Each row is followed by its class.
[ 43  20 -16  46 -42  -8 -13 -64  40 -18  11  28  46 -25  20  12 -54   3
 -14 -15   6  -7  -3 -16  10 -14   0 -26   3  58 -25 -89  -8 -37  46  24
  49   5  25] : M
[ 72  46   2 -11 -19  14   4  71  26 -59 -30  40  25 -16  16 -13 -66  13
  12  19  42 -21 -25  53  77 -28  10  -8   2 -11  -4 -17 -36 -32  -1  36
 -26   8 -40] : U
[ 80  35  -1  -4 -51  15 -12  83   9 -54 -23  34  10 -30  12 -13 -51   0
  18  36  55  -7 -35  49  76 -36  13 -27   3  -3 -12  -2 -25 -20  -7  30
 -14  12 -30] : G
[ -4  33 -28  24  -4  -5   8 -85  24 -28  17  33  57   6  25  -2 -76  23
 -18 -55 -12 -14  13 -23  29  24   7  27 -11  41   2 -95  30 -58  54  30
  50   1  12] : V
[-22 -24 -24 -14  15  31  33 -24 -40  -2   2  39  16  19 -15  26 -67   7
 -15  34 -77  51  29   9   7   4  -6  -8   7  -3  13 -40  68 -56  29 -22
 -53 -16 -19] : L
[-48  15  -9 -24  -7  18 -30  43  12 -15   5  51  55  -7   9  41 -45  34
 -25 -18  14  10  -8  37  50  30 -33   3  11  33  15 -52  24 -64   3 -37
 -21  -7 -57] : Q
[-35 -22 -29 -22  11  38  46 -31 -49  -3 -10  72  26  48 -23  25 -40   9
   3  -5 -74  36  50   6   0  22 -20   8  12  -4   2 -54 108 -59  50 -35
 -57   4   8] : D
[ 83  54   0  -8 -32  21   0  84  11 -54 -27  48  13 -17   0  -9 -48   5
  13  17  53 -18 -19  48  87 -19  24 -21   8  -9 -14 -15 -38 -38  -2  27
 -15  25 -38] : E
[ 56  11 -31 -20  -2   4 -15  30 -50 -49   9   2  -3  -6 -23  -8  -7  22
   5   9  -3   9  -1 -21 -21 -39  13 -39 -29 -22 -23  30 -90  91 -95  -1
  57 -21  44] : G
[ 61  27 -10 -23 -44   2  -4  76  20 -46 -39  27  40 -10  23  -4 -47  23
  16   1  42 -28 -22  29  57 -26 -41 -16   6 -10 -17 -23  -1 -23  -7  21
 -13   8 -38] : S
[-61 -33 -27 -54  41  27  46 -20 -30 -32   9  33  43  21 -24  -1 -84  19
 -14 -13 -79  26  53  13  18  13 -12  16  17 -32  14 -65  99 -85  62 -42
 -48 -29 -18] : L
[-33 -19 -30 -21  25  39  40 -52 -56 -21   0  67  24  28 -28  28 -53   8
  -1 -14 -84  40  56   8   6  24  -6   4   5  -3   4 -51  97 -54  46 -37
 -68  -5  -2] : M
[-63  45 -24 -29  23  12  -8  46  20 -26 -34  17  48   9  25  50 -21  47
 -18 -63  -4 -21 -17  48  37  52 -58  47 -22   8  20 -21 -10 -37   8 -46
 -18 -22 -59] : U
[-35 -14 -34  -3  22  45  47 -33 -52   6  -7  79  14  42 -25  21 -50  12
  -3  -5 -70  32  56   2   5  31 -16 -12  14 -16  -5 -61  95 -60  56 -35
 -63   4  12] : Q
[ 39  56 -12  -3 -55  16  -1  92  17 -46 -64  35  11 -26  34  -7 -60   9
  10   3  48 -25 -33  58  54 -30 -36  -6 -33 -17  -9 -13 -27 -19  14  20
 -27  15 -57] : N
[-45  21 -28 -36 -16  20 -24  48   5 -21  -6  53  45  -1  17  55 -35  23
 -23 -11  14  15 -16  37  46  23 -39   0   7  34   7 -32  30 -58   2 -48
 -24  -1 -65] : L
[-18 -20 -25  -8  16  30  28 -19 -38 -15  -6  34  11   0 -22  19 -56 -12
   2  34 -77  56  32  19  11   5  10 -13   5  -2  10 -25  62 -43  25 -12
 -45   6  -6] : A
[-66  73 -12 -15  30  10 -35  35  28  -3 -15  53  59   6  18  38 -24  60
 -27 -39  26 -23 -10  33  50  64 -29  10  -3  26  10 -39 -19 -56  16 -41
 -25   7 -53] : Q
[ 77  29   5  -6 -35  19   1  68  14 -60 -22  22  23 -20  11 -14 -41  -4
  26  20  55 -10 -24  40  76 -38  18 -20   9  -7 -19  -1 -29 -23  -5  38
 -17  22 -27] : A
[ 62  19   8 -23 -46  14 -17  56  18 -52 -34  10  28   1  19  14 -43  10
  10   6  40 -20 -17  32  73 -29 -38 -17   1  -2   0 -18  -6 -25  -6  34
 -17  11 -44] : M
[-27 -10 -29 -16  34  41  45 -32 -45  -9 -10  85  15  37 -37  12 -54  11
   2  -2 -79  33  57  10   9  40  -2   6  18 -12  -7 -62  93 -69  51 -37
 -64   9   1] : E
[-42 -21 -32 -33  43  23  39 -29 -15 -29  -5  26  40  13 -30   7 -73   5
   0  -7 -83  26  56  10  25  20  -5   4  18 -25   5 -68  87 -83  55 -22
 -41 -12  -1] : A
[ 29  14  -5  37 -28 -12  -7 -64  26 -16  21 -13  35 -39  11 -18 -55  10
 -20  -9   1  -4  -3 -22   3   0  24   7   6  58  -3 -47   3 -12  17  28
  63  11  31] : A
[-42  23 -35 -30   5   9 -21  50  20 -42   9  35  80   0   1  42 -43  38
 -18 -34   2  -5 -11  48  38  39 -25  17  -5  35  21 -54   5 -64  -2 -44
 -13 -10 -67] : P
[-61  69 -14 -30  35  14 -41  21  26 -22 -17  52  72  -1  16  54 -32  58
 -33 -43  17 -24  -4  39  61  65 -32  18  -4  30  20 -33 -27 -42   6 -55
 -25  -4 -62] : M
[  3  30 -20  27 -16  -9   9 -72  16 -22  19  23  70 -12  19 -10 -75  29
 -17 -49  -5 -12  12 -30  10   7  17  22  -3  43   0 -74  21 -51  40  14
  48  -2  15] : S
[ 38  -5 -23 -49  25  11   0  25 -48 -64  16 -38  15 -23 -29 -17 -46  30
 -11  -1  -9   6  14 -17 -15 -39  22 -26  -3 -40   3  49 -84 100 -79 -19
  66 -23  39] : A
[-64 -41 -26 -44  55  40  68 -32 -47 -17 -19  58  49  19 -32  -5 -83   6
   2  -6 -77  29  59  22  13   0 -10  40   7 -41  30 -41 114 -85  66 -47
 -72 -18 -15] : S
[-44  10 -26 -35  -3  17 -20  35  13 -20  -5  31  57   0  13  44 -36  32
 -20 -24   4   0  -5  25  46  30 -38  12   9  31   9 -51  19 -63   4 -49
  -2  -5 -62] : L
[ 19  30 -21  32 -11  -6  15 -76  28 -29  15   3  69  -9   9  -1 -69  24
 -12 -43 -11  -8   6 -28  18  11   7  18  -3  41  -7 -80  13 -45  39  27
  40  -4  27] : A
[ -4  37 -12  21 -15 -11  -7 -38  31 -14   9  27  61 -20  20  -8 -57  26
 -20 -42   9 -33   8  -5  34  12  -3  10   6  41   0 -85   7 -54  41   4
  52   6   8] : D
[-19 -17 -17 -13  17  30  20  -9 -37  -7  -7  54  -5   6 -28  13 -59  -6
  -8  31 -69  47  32  27   1   3   7  -6   9  -1   6 -37  66 -51  31 -21
 -43   7  -7] : E
[ 53  42   9  -2 -48  15   8  71 -14 -30 -25  22   2   6  24 -12 -30   6
   8  -5  27 -20 -13  35  59 -23   7   5 -21   1  -7 -10  -3 -18  -1  28
 -21  12 -31] : D
[-40  25 -32 -35  -2   8 -16  37  12 -24 -11  50  72  -5  14  49 -38  48
 -19 -32   7  -4 -15  35  34  31 -24  15   4  35   3 -37  12 -53  -1 -51
  -9  -6 -57] : S
[  0  25  -9  17  -1  -7 -10 -60  39 -25   9  24  68 -31  16   0 -64  26
 -21 -32  10 -26   6  -3  45   5  -8  -3  13  37  -4 -75   0 -55  51   2
  29  -2   7] : M
[ 10  15 -30  26 -21 -11  23 -72  21 -22   9  25  77 -23  17 -13 -71  24
  -7 -38 -12  -9   1 -25  10  -4   8  20  -7  41  -5 -74  20 -52  46  14
  43  -2  12] : S
[-66  83 -21 -18  34   3 -29  31  28 -19 -17  35  73   1  17  53 -18  56
 -25 -50   2 -16  -7  30  58  77 -30  15  -8  25   9 -34 -24 -45  -2 -45
 -23  -5 -53] : A
[-70  76 -29 -13  40  -1 -40  33  35  -7 -15  50  62  15  13  42 -18  40
 -22 -34   6 -19  -5  36  46  73 -16  15 -11  34  13 -39 -32 -49   2 -49
 -10   5 -52] : P
[-61 -37 -30 -45  65  38  58 -39 -42 -28  -6  59  30  25 -28   6 -81   7
  -2  -5 -84  32  55  30  25  15 -10  31   8 -42  30 -56 108 -76  62 -32
 -63 -23 -11] : V
[-60 -24 -15 -32  47  44  57 -33 -35 -22 -27  59  34  27 -32  -1 -99  12
  -8   6 -61  26  60  36  23   8 -21  23   9 -41  37 -44  95 -78  60 -33
 -79  -8 -15] : N
[  34   11  -14   41  -28  -10   -6  -65   48  -13   -1   31   55  -14
   18    1  -64   13  -15   -5   12    0   -7  -23    4  -13    6  -25
    6   54  -34 -102    7  -45   36   32   60   12   27] : R
[ 67  41   9 -25 -39  16   7  75   7 -60 -19  47  37  -2  12 -18 -53  16
  15   9  59 -23 -21  42  76 -36  19  -7   4  -6  -7 -12 -15 -36   2  29
 -23  16 -35] : D
[ 57   7 -39 -23  13   2  -9  31 -47 -46  18 -14   4 -19 -32  -7 -13  23
  11   7  -9   4  10 -30 -13 -46  23 -56  -6 -45 -27   9 -89  82 -74 -20
  54 -32  50] : G
[  68   11  -24  -26   13    8   -1   14  -37  -45    7  -14   17    0
  -27    0  -10   42   -5    6   -2    9    0  -32  -28  -28   22  -26
  -33  -24  -19   21 -102   89 -105    6   65  -25   33] : R
[ -7  33 -15  39 -10 -10 -13 -26  28 -27  20  27  64 -20  19 -10 -47  12
 -11 -37   8 -23   7   9  29  -2  -2  -4   1  35  -9 -92 -10 -55  33  10
  45   1  16] : P
[-43 -19 -32  -2  28  39  47 -40 -54   2   1  63  19  38 -26  21 -50  13
  -3 -10 -78  36  55   2   2  26 -17  -7  10 -17   1 -67  98 -67  52 -31
 -64  -8  13] : Q
[  3  22 -15  40 -21  -5  16 -83  30 -22   5  12  67  -3  10 -13 -77  27
 -15 -45   1 -14  12 -23  10   8  -9  23  -8  40   6 -96  24 -56  53  25
  34   1  15] : N
[ 62  35   4  -5 -36  22   0  81  11 -47 -25  47  14 -22  18 -19 -57   6
  13  23  61 -16 -29  51  71 -34  10 -23   1  -9 -14  -8 -27 -32   9  27
 -28  17 -36] : Q
[-21 -21 -27 -11   5  32  33 -27 -44  -2   5  49  -1  12 -13  19 -60 -12
  -9  39 -74  58  28  12  -1   0  14  -4  -1   4  11 -26  67 -45  25 -19
 -44  -6 -12] : L
[ -3  29 -12  35 -20  -6  -6 -46  34 -18   3  38  44 -36  16 -20 -74  14
 -19 -29  24 -21  12   4  30  -3  -8 -12  10  32  -7 -74   4 -49  50   7
  34  16  12] : N
[-72  56  -8 -42  46   7 -36  30  30 -17 -15  48  68   3   8  33 -30  63
 -33 -34  21  -5  -8  36  45  60 -13  15  -4  30   2 -34  -7 -42  -4 -53
 -21   0 -52] : R
[ 13  30 -13  25 -10  -5  10 -73  21 -27  13   9  61  -8   1 -10 -76  30
 -21 -32 -16  -1   5 -27  10  17  12  27  -6  43   8 -80  18 -52  41  26
  43   0  17] : E
[ 26   5 -33 -59  25   4  -1  32 -54 -56   6 -28  23 -26 -26 -13 -37  39
  -2  -7 -14   2  18 -20 -20 -41  19 -13  -8 -46   9  37 -69  84 -78 -30
  67 -25  29] : S
[-41 -21 -41 -22  37  41  44 -52 -48  -7  -2  82  15  50 -22  39 -54   8
   2  -7 -86  42  57   8   8  33 -15   8  12 -13   4 -65 111 -65  51 -30
 -60  -3   2] : V
[ 52  13 -27 -31  29   7  -3  22 -45 -43  14  -5  12  -2 -34   2 -11  36
  -3  -5  -4   2  23 -33 -24 -36  30 -50  -6 -45 -30  -6 -84  82 -87 -19
  59 -29  48] : R
[-48  33 -19 -35   4  19 -20  39   7 -21  -2  47  59   3  12  47 -39  40
 -30 -17  11   7 -10  31  52  38 -30  16   2  31  15 -35  17 -62  -2 -47
 -28 -12 -66] : L
[ 42  49 -14 -12 -40   7   6  86  23 -48 -52  14  25 -21  39   2 -58  15
   3  -1  26 -31 -36  51  57 -31 -25   3 -35 -13   4 -12 -43 -14   1  24
  -9   3 -58] : U
[-65  36 -24 -23  30  14 -15  49  13 -29 -24   7  52  27  14  42  -5  41
  -6 -67   5 -27 -15  46  16  49 -54  59 -25   7  17 -29  -3 -52   8 -43
 -16 -22 -56] : P
[  21   27  -18   38  -21  -10   -6  -57   44  -22   -1   41   58  -14
   20   -4  -59   20  -17  -23   15  -12   -2  -18   -1   -4    7  -24
   -1   50  -39 -107    0  -41   35   22   62   11   28] : R
[-54 -22 -27 -35  40  26  35 -17 -18 -17   2  42  32  19 -26  -2 -84  15
  -9  -9 -72  23  55  13  15  17 -10   0  11 -31   7 -75  88 -85  68 -32
 -51 -22  -4] : Q
[ 73  31   0  -6 -35  20   4  77  20 -50 -21  36  25 -23  12 -18 -59  13
  14  20  60 -25 -27  46  74 -31  10 -23   6 -13 -13 -19 -35 -42   9  31
 -17  12 -38] : Q
[  59   19  -27   -5   11    6   -6   19  -45  -34   18   -8    1   -4
  -21  -11   -3   38   -5    3   -1   -1   -2  -32  -34  -26   20  -35
  -30  -24  -19   23 -107   81  -84    9   53  -23   40] : Q
[-25 -29 -31  -4  14  30  18 -18 -39  -4  -7  42   6  10 -24  21 -58  -5
  -3  31 -78  47  34  17  15   8  -4 -18   8  -1   7 -49  77 -58  36 -22
 -40  -2  -3] : G
[ 61  26  -3   3 -34  16  12  56   0 -37 -42  21   6   3  14 -14 -38   4
   9  -4  27  -4 -17  24  50 -20  -2 -12 -25   1 -30 -30   5 -16  -3  31
 -16  11 -28] : R
[ 24  14 -22  41 -39 -16   0 -60  48 -20   3  36  51 -23  25  -3 -68   1
 -11  -1  -8   4 -13 -11  -2 -19   5 -14  -2  60 -16 -87   4 -41  46  33
  48  15  20] : U
[-63 -25 -23 -45  42  22  40 -26 -29 -23   2  22  27  11 -22   1 -72   3
  -5  -3 -79  32  54  15  20   6  -7  13  15 -31  21 -55  93 -82  55 -36
 -42 -23  -8] : L
[-20 -10 -27  -2  31  28  39 -29 -36  -7  -4  52   8  15 -19  14 -70  -6
 -11  28 -85  52  33  18  16   7  20   0  -6  -4  17 -30  51 -48  31 -10
 -57  -9  -9] : U
[ 53  12 -34  -9  19   1  -5  22 -48 -29  24 -13   2 -19 -36  -2 -11  25
   0   6 -17   4  23 -39 -20 -34  18 -63  -2 -45 -16 -10 -85  70 -74 -11
  52 -32  50] : Q
[ 31  16 -22  44 -36 -16  -3 -62  53 -18   7  30  48 -25  26  -3 -63  10
 -12  -6  -2  -8 -15  -8  -3  -9   4  -8   4  61 -18 -88   1 -44  48  35
  54  14  21] : U
[ 58  13 -31 -33  18   2   5  12 -53 -15 -12 -12 -12  17 -28   8  -9  28
  -7  32 -22   3   0 -34 -42 -36  24 -25 -11 -30 -10  35 -83 113 -85 -12
  65 -19  63] : D
[-51  47 -24 -29  18   9 -12  42  16 -11 -35   4  52  17  18  53  -3  54
 -13 -62  -3 -32 -13  30  27  60 -58  54 -17  12  20 -34  -4 -39   2 -52
  -5 -25 -48] : D
[ 17  -2 -13  23 -37 -24  -7 -55  23  -5  20   1  36 -47  13 -24 -48   4
 -13  -4  -1   1   0 -25 -10 -21  24   1   9  52  -7 -50  24 -27  27  17
  67  11  27] : S
[ 39  55  -6 -24 -34  17  -8  83  11 -51 -60  18   8 -19  33   8 -43   7
   8  -4  39 -38 -26  54  62 -28 -22   2 -27 -20  -2   0 -25 -18  15  14
 -20  12 -55] : M
[ 74  41   3 -20 -34  24 -10  64   8 -62 -25  50  15 -14  12   0 -52   3
  10   7  58 -25 -15  47  82 -31  19 -18   7  -3 -16  -9 -27 -32   6  23
 -17  20 -40] : M
[  3  25  -9  33  -6 -11  -2 -49  36 -25  17  19  67 -32  16 -11 -48  19
 -11 -33  14 -16  -5  -6  29  -1  -1  -5  10  39 -20 -67  -6 -45  40  16
  32   5  19] : A
[-57  39 -15 -34  35  17 -17  42  23 -15 -42   8  46  18  15  49 -16  51
 -21 -60  12 -19 -12  31  30  56 -53  48 -23   6   5 -33  -1 -36  -6 -52
  -9 -29 -52] : R
[ 57  34  -3 -11 -41   5  -3  70  25 -49 -34  44  30   4  26  -2 -56  16
   8  -3  29 -24 -17  37  71 -19 -33 -25   1  -3 -19 -39 -13 -19  -3  29
 -20  10 -40] : U
[ 30  22 -28 -37  33  11  10  15 -63 -22 -17 -15 -17  11 -21   7  -4  30
  -9  33 -21  10   5 -26 -31 -33  15 -24  -7 -49 -11  46 -74  98 -74 -18
  49 -25  57] : L
[  9  31 -22  38 -16 -10   8 -72  24 -27  21  25  69  10   7  -8 -63  13
  -8 -40  -8  -8  10 -24  11  12  14  22 -11  48   4 -86  16 -55  36  31
  44   4  17] : P
[-64  51 -16 -27  33  17 -28  57  17 -19 -34   0  42   0  15  57  -5  41
 -12 -59   1 -23  -1  41  46  62 -60  38  -3   0  12 -30   0 -42  -1 -54
 -17 -19 -51] : A
[ 45  22 -29 -21   7   3  -6  18 -49 -40  10 -16  -8  -3 -15   2  -6  22
  -7  11 -11   8   5 -31 -34 -39  15 -29 -26 -26 -12  25 -86  73 -88   2
  64 -25  37] : L
[ 66  56 -14  11 -34  17  12  66   4 -54 -39   7  16 -11  17   0 -50  -3
  16  -9  10 -12  -6  31  78  -6  -2 -12 -27  -6 -10 -26 -20 -34  -6  36
 -23   8 -37] : A
[ 78  39  -4 -15 -49  14   5  82  14 -51 -28  37  30 -15  15 -10 -42   2
  20  22  57 -16 -30  43  83 -36   5 -18   0  -5  -6  -9 -22 -34   1  34
 -21  18 -36] : D
[ 26   8  -7  31 -41 -19 -21 -55  28 -12  26  12  23 -39  11 -26 -50   4
 -15   5  16  -2 -11 -19  -2 -14  29 -14  10  56 -14 -42   5 -10  23  19
  68  13  39] : G
[-49  39 -17 -26  20  15 -36  55  17 -19   8  75  41 -20  10  13 -33  46
 -29 -33  37 -23  -8  43  48  55  -7  -8  11  28  -8 -16 -29 -41   1 -59
 -13   7 -59] : Q
